Here is a tiny trained network, its code and every weight. The questions are about switching its units off for an input and a target symbol, where a switched-off unit gives its printed mean instead of its output.

import numpy as np


def w(rows, s, z=0):
    codes = np.array(rows[::2]) - 128.0
    scale = np.full(codes.shape[1], s)
    scale[-1] = z or s
    return codes * scale


def f(y):
    return y / 2 * (1 + np.tanh(0.7978845608 * (y + 0.044715 * y**3)))


def softmax(a):
    e = np.exp(a - a.max(-1, keepdims=True))
    return e / e.sum(-1, keepdims=True)


def log_softmax(a):
    a = a - a.max(-1, keepdims=True)
    return a - np.log(np.exp(a).sum(-1, keepdims=True))


def net(x, mask):
    ids = ['ΘΞΣΩβδεζλμπτψ'.index(c) for c in x.split()]
    T = len(ids)
    res = E[ids] + P[:T]
    u = 0
    for l in range(3):
        r = res
        for j in range(2):
            rows = slice(3 * j, 3 * j + 3)
            q, k, v = (r @ M[l][rows].T for M in (Q, K, V))
            z = softmax(np.where(np.tri(T) > 0, q @ k.T / 3**0.5, -1e9)) @ v
            o = O[l][rows]
            res = res + np.where(mask[u + j], z, o[:, -1]) @ o[:, :-1]
        u += 2
        y = f(res @ A[l][:, :-1].T + A[l][:, -1])
        res = res + np.where(mask[u : u + 8], y, B[l][:, -1]) @ B[l][:, :-1]
        u += 8
    return log_softmax(res[-1] @ U[:, :-1].T + U[:, -1])


Q, K, V, O, A, B = {}, {}, {}, {}, {}, {}
E = w([
[105,117,116,67,26,138],'Θ',
[116,221,160,155,135,224],'Ξ',
[117,207,81,55,222,120],'Σ',
[134,98,171,198,166,76],'Ω',
[51,55,129,140,136,98],'β',
[46,145,210,107,104,177],'δ',
[147,104,2,26,188,78],'ε',
[98,170,57,189,95,94],'ζ',
[218,121,64,168,150,182],'λ',
[203,100,158,96,11,40],'μ',
[232,72,166,98,76,171],'π',
[137,81,185,59,188,137],'τ',
[47,230,62,247,110,220],'ψ',
],0.019)
P = w([
[175,21,253,145,84,71],'0',
[165,54,207,141,69,136],'1',
[146,90,176,146,68,165],'2',
[115,111,144,142,81,167],'3',
[98,130,119,136,93,171],'4',
[79,147,98,136,99,162],'5',
[63,175,87,142,112,156],'6',
[48,200,72,148,106,152],'7',
],0.0058)
Q[0] = w([
[137,5,99,81,105,60],'0.h1',
[41,76,195,167,127,254],'0.h1',
[126,81,114,195,68,98],'0.h1',
[104,104,106,136,93,42],'0.h2',
[48,114,161,145,10,135],'0.h2',
[49,78,197,174,163,82],'0.h2',
],0.0086)
K[0] = w([
[141,35,124,136,116,78],'0.h1',
[40,111,184,133,100,234],'0.h1',
[121,136,94,192,10,81],'0.h1',
[135,111,70,123,109,67],'0.h2',
[88,145,146,149,59,117],'0.h2',
[40,43,146,167,101,89],'0.h2',
],0.011)
V[0] = w([
[130,124,72,80,47,155],'0.h1',
[101,175,208,163,56,164],'0.h1',
[109,227,113,88,110,94],'0.h1',
[118,71,181,118,205,196],'0.h2',
[108,93,131,162,139,92],'0.h2',
[169,208,211,123,254,144],'0.h2',
],0.0062)
O[0] = w([
[80,145,99,92,155,35,179],'0.h1',
[181,66,157,98,196,149,252],'0.h1',
[146,86,252,129,1,108,150],'0.h1',
[68,191,35,69,117,137,147],'0.h2',
[145,157,181,106,86,115,99],'0.h2',
[165,172,111,96,129,161,84],'0.h2',
],0.0061,0.0044)
A[0] = w([
[109,116,123,83,8,167,16],'0.n1',
[160,62,229,90,175,57,144],'0.n2',
[68,84,95,140,112,98,48],'0.n3',
[119,80,161,144,85,43,89],'0.n4',
[63,84,170,149,201,93,5],'0.n5',
[175,171,143,111,53,164,65],'0.n6',
[58,161,83,36,165,112,111],'0.n7',
[247,87,146,178,146,85,142],'0.n8',
],0.011,0.0028)
B[0] = w([
[125,24,161,122,129,128,216],'0.n1',
[120,2,89,104,111,190,253],'0.n2',
[189,135,184,44,140,104,164],'0.n3',
[86,194,107,176,97,113,214],'0.n4',
[147,92,121,106,183,188,166],'0.n5',
[126,105,80,76,153,199,162],'0.n6',
[173,169,203,178,99,93,237],'0.n7',
[200,156,148,208,170,105,202],'0.n8',
],0.0097,0.0061)
Q[1] = w([
[144,88,137,112,1,108],'1.h1',
[172,52,185,134,210,126],'1.h1',
[71,114,223,49,150,212],'1.h1',
[124,123,161,104,152,142],'1.h2',
[173,174,150,123,125,175],'1.h2',
[98,138,84,127,148,160],'1.h2',
],0.0081)
K[1] = w([
[133,71,72,74,1,120],'1.h1',
[194,15,153,58,239,106],'1.h1',
[64,114,132,104,208,182],'1.h1',
[113,138,168,110,149,165],'1.h2',
[143,192,207,157,104,145],'1.h2',
[87,156,107,158,131,192],'1.h2',
],0.0077)
V[1] = w([
[192,178,169,187,191,151],'1.h1',
[146,136,127,184,149,121],'1.h1',
[70,124,56,91,83,111],'1.h1',
[54,147,235,150,82,156],'1.h2',
[74,59,167,155,171,151],'1.h2',
[238,152,253,106,181,162],'1.h2',
],0.0058)
O[1] = w([
[23,71,80,87,163,155,69],'1.h1',
[108,169,81,66,92,183,99],'1.h1',
[131,100,150,196,178,198,67],'1.h1',
[92,186,117,157,193,1,203],'1.h2',
[109,173,159,169,143,49,254],'1.h2',
[137,80,154,173,155,109,237],'1.h2',
],0.006,0.0042)
A[1] = w([
[192,150,99,145,148,44,78],'1.n1',
[211,119,77,104,101,91,109],'1.n2',
[97,86,110,133,179,117,120],'1.n3',
[125,215,232,169,134,72,130],'1.n4',
[183,102,188,170,74,173,41],'1.n5',
[91,241,153,233,137,68,138],'1.n6',
[24,255,93,144,135,164,2],'1.n7',
[136,135,133,210,210,160,138],'1.n8',
],0.0091,0.0055)
B[1] = w([
[116,86,114,37,61,254,161],'1.n1',
[159,138,91,162,44,134,186],'1.n2',
[128,149,167,111,60,170,156],'1.n3',
[162,186,95,155,185,60,254],'1.n4',
[138,117,62,114,152,231,217],'1.n5',
[104,107,139,170,59,122,232],'1.n6',
[167,115,213,89,134,218,196],'1.n7',
[158,141,114,184,187,89,196],'1.n8',
],0.0091,0.0071)
Q[2] = w([
[145,127,76,131,149,145],'2.h1',
[149,150,139,108,144,121],'2.h1',
[150,114,144,126,133,158],'2.h1',
[158,55,162,98,167,144],'2.h2',
[132,152,7,130,171,103],'2.h2',
[156,88,170,116,147,64],'2.h2',
],0.013)
K[2] = w([
[143,142,84,126,136,145],'2.h1',
[123,160,122,94,155,106],'2.h1',
[111,147,170,87,151,180],'2.h1',
[108,77,97,54,185,153],'2.h2',
[154,175,21,213,149,108],'2.h2',
[89,50,126,130,163,1],'2.h2',
],0.0097)
V[2] = w([
[121,153,137,173,122,132],'2.h1',
[147,120,161,145,121,134],'2.h1',
[247,133,154,48,136,92],'2.h1',
[137,101,152,127,125,114],'2.h2',
[112,163,93,139,179,76],'2.h2',
[135,165,93,196,160,146],'2.h2',
],0.011)
O[2] = w([
[138,59,176,120,138,166,146],'2.h1',
[1,144,97,125,94,233,193],'2.h1',
[140,83,149,103,124,86,141],'2.h1',
[117,138,62,70,107,186,165],'2.h2',
[188,93,166,164,93,158,1],'2.h2',
[122,128,123,130,106,43,132],'2.h2',
],0.0068,0.0091)
A[2] = w([
[124,123,182,30,245,176,92],'2.n1',
[98,23,224,59,68,148,58],'2.n2',
[115,41,74,66,166,215,121],'2.n3',
[92,85,192,59,120,209,2],'2.n4',
[236,154,104,131,113,156,119],'2.n5',
[103,235,126,80,253,63,184],'2.n6',
[148,79,172,100,176,157,222],'2.n7',
[9,116,203,162,154,153,50],'2.n8',
],0.0076,0.0071)
B[2] = w([
[45,61,1,134,74,129,199],'2.n1',
[148,103,130,153,82,82,171],'2.n2',
[179,101,193,154,150,113,247],'2.n3',
[188,139,136,159,104,7,179],'2.n4',
[139,211,88,46,161,149,167],'2.n5',
[95,179,110,42,168,148,177],'2.n6',
[102,110,150,65,178,119,210],'2.n7',
[197,151,133,108,106,162,199],'2.n8',
],0.0086,0.011)
U = w([
[125,22,231,111,66,102,215],'Θ',
[60,123,59,105,153,160,162],'Ξ',
[157,177,231,104,194,81,194],'Σ',
[178,105,184,254,245,78,114],'Ω',
[162,118,138,153,135,127,63],'β',
[161,120,127,159,137,121,157],'δ',
[163,135,101,87,55,106,38],'ε',
[78,132,84,227,94,76,159],'ζ',
[168,140,20,208,179,76,141],'λ',
[145,84,51,163,59,173,2],'μ',
[240,95,162,112,172,171,5],'π',
[154,116,121,157,126,121,100],'τ',
[147,129,188,171,116,206,120],'ψ',
],0.0077,0.005)

Each question gives the input, a string of symbols that net reads in full, and the target symbol t.
The units are the heads (3 rows each of Q, K, V and O) and the neurons (one row each of A and B). Each row of codes is followed by its name. A weight is (code - 128) times the scale printed after its matrix; where a second scale follows, it is the last column's (O, A, B and U).
mask holds one flag per unit, layer by layer, with each layer's heads first. A switched-off unit (its flag False) gives its mean, the last column of its rows in O or B, instead of its output. The means were averaged over made-up inputs and are rounded, as every weight is.
A unit's drop is (log p(t) with every unit on - log p(t) with that unit switched off) / (log p(t) with every unit on - log p(t) with every unit switched off).
The circuit of an input: a set's keep is (log p(t) with only the set's units on - log p(t) with every unit switched off) / (log p(t) with every unit on - log p(t) with every unit switched off). Starting from the 12 units with the biggest drops (on a tie, the unit counted first), units are removed one at a time, each time the one whose removal leaves the highest keep (on an exact tie, the one counted first), for as long as the keep stays at least 0.8.
circuit, biggest first: the units of the circuit, biggest drop first
most important unit: the unit with the biggest drop
k most important neurons: the k neurons with the biggest drops, biggest first
top k neurons in layer l: the k neurons of layer l with the biggest drops, biggest first
which heads matter: for each layer, one digit per head in row order, 1 if its drop is at least 0.15 and else 0, layers parted by /
drop when u is switched off: that unit's drop, to one decimal
input Θ δ λ β β, target Ξ: most important unit -> 0.n5
input δ δ τ δ, target Σ: circuit, biggest first -> [1.h2 1.n4 2.n6]
input Ξ δ ψ ψ ε, target ε: 2 most important neurons -> [1.n1 0.n3]
input λ ψ π ψ, target ψ: circuit, biggest first -> [1.n7 2.h1]
input Θ Ξ ε δ δ β δ Ξ, target Ξ: which heads matter -> 10 / 00 / 00
input τ Θ τ Σ δ ψ ε β, target Θ: which heads matter -> 11 / 10 / 01
input δ λ Θ δ, target Ξ: 4 most important neurons -> [0.n2 1.n4 0.n4 2.n1]
input δ ψ δ, target Ξ: which heads matter -> 11 / 11 / 00
input τ Θ Θ π μ τ, target Ξ: top 2 neurons in layer 0 -> [0.n4 0.n8]
input τ Θ τ β ζ, target ζ: which heads matter -> 00 / 00 / 00
input Ω δ ψ Θ δ ψ δ, target Σ: 2 most important neurons -> [0.n2 1.n4]
input Ω Θ Ξ τ Θ π δ, target Θ: which heads matter -> 11 / 00 / 00
input Ξ Σ τ ψ Σ, target Σ: 2 most important neurons -> [0.n7 1.n4]
input δ τ Ξ τ τ μ π, target π: most important unit -> 0.n4
input Ω π β β, target Ξ: 4 most important neurons -> [0.n2 2.n1 0.n1 1.n6]
input Θ Θ δ ζ τ, target Θ: 4 most important neurons -> [0.n4 0.n2 1.n4 2.n3]
input δ ζ ζ Θ Ω Σ β, target Θ: which heads matter -> 01 / 10 / 01
input τ τ δ μ τ, target Σ: 4 most important neurons -> [0.n7 0.n2 1.n4 1.n7]
input λ π ζ τ τ, target Ξ: which heads matter -> 11 / 00 / 00
input Θ λ π δ ε τ, target Θ: top 3 neurons in layer 0 -> [0.n4 0.n2 0.n8]
input μ δ ζ λ τ Θ, target Θ: top 3 neurons in layer 0 -> [0.n8 0.n1 0.n7]
input β ψ λ ε, target ε: top neuron in layer 1 -> [1.n1]
input Σ β δ δ λ, target λ: top 3 neurons in layer 1 -> [1.n8 1.n7 1.n2]
input ζ δ ψ, target ψ: 3 most important neurons -> [1.n7 1.n6 2.n8]
input Ξ π ζ ψ δ τ δ Θ, target Θ: top 2 neurons in layer 0 -> [0.n1 0.n6]
input Ω δ μ δ δ Ξ δ, target Ω: top 4 neurons in layer 1 -> [1.n4 1.n7 1.n6 1.n1]
input Θ δ δ ζ ε δ δ, target Ω: top 3 neurons in layer 1 -> [1.n4 1.n7 1.n6]
input Ξ Σ π, target π: top neuron in layer 2 -> [2.n3]
input δ δ δ Σ Σ, target Σ: top 3 neurons in layer 0 -> [0.n2 0.n7 0.n1]
input λ Θ ψ δ μ, target μ: drop when 1.n2 is switched off -> 0.1
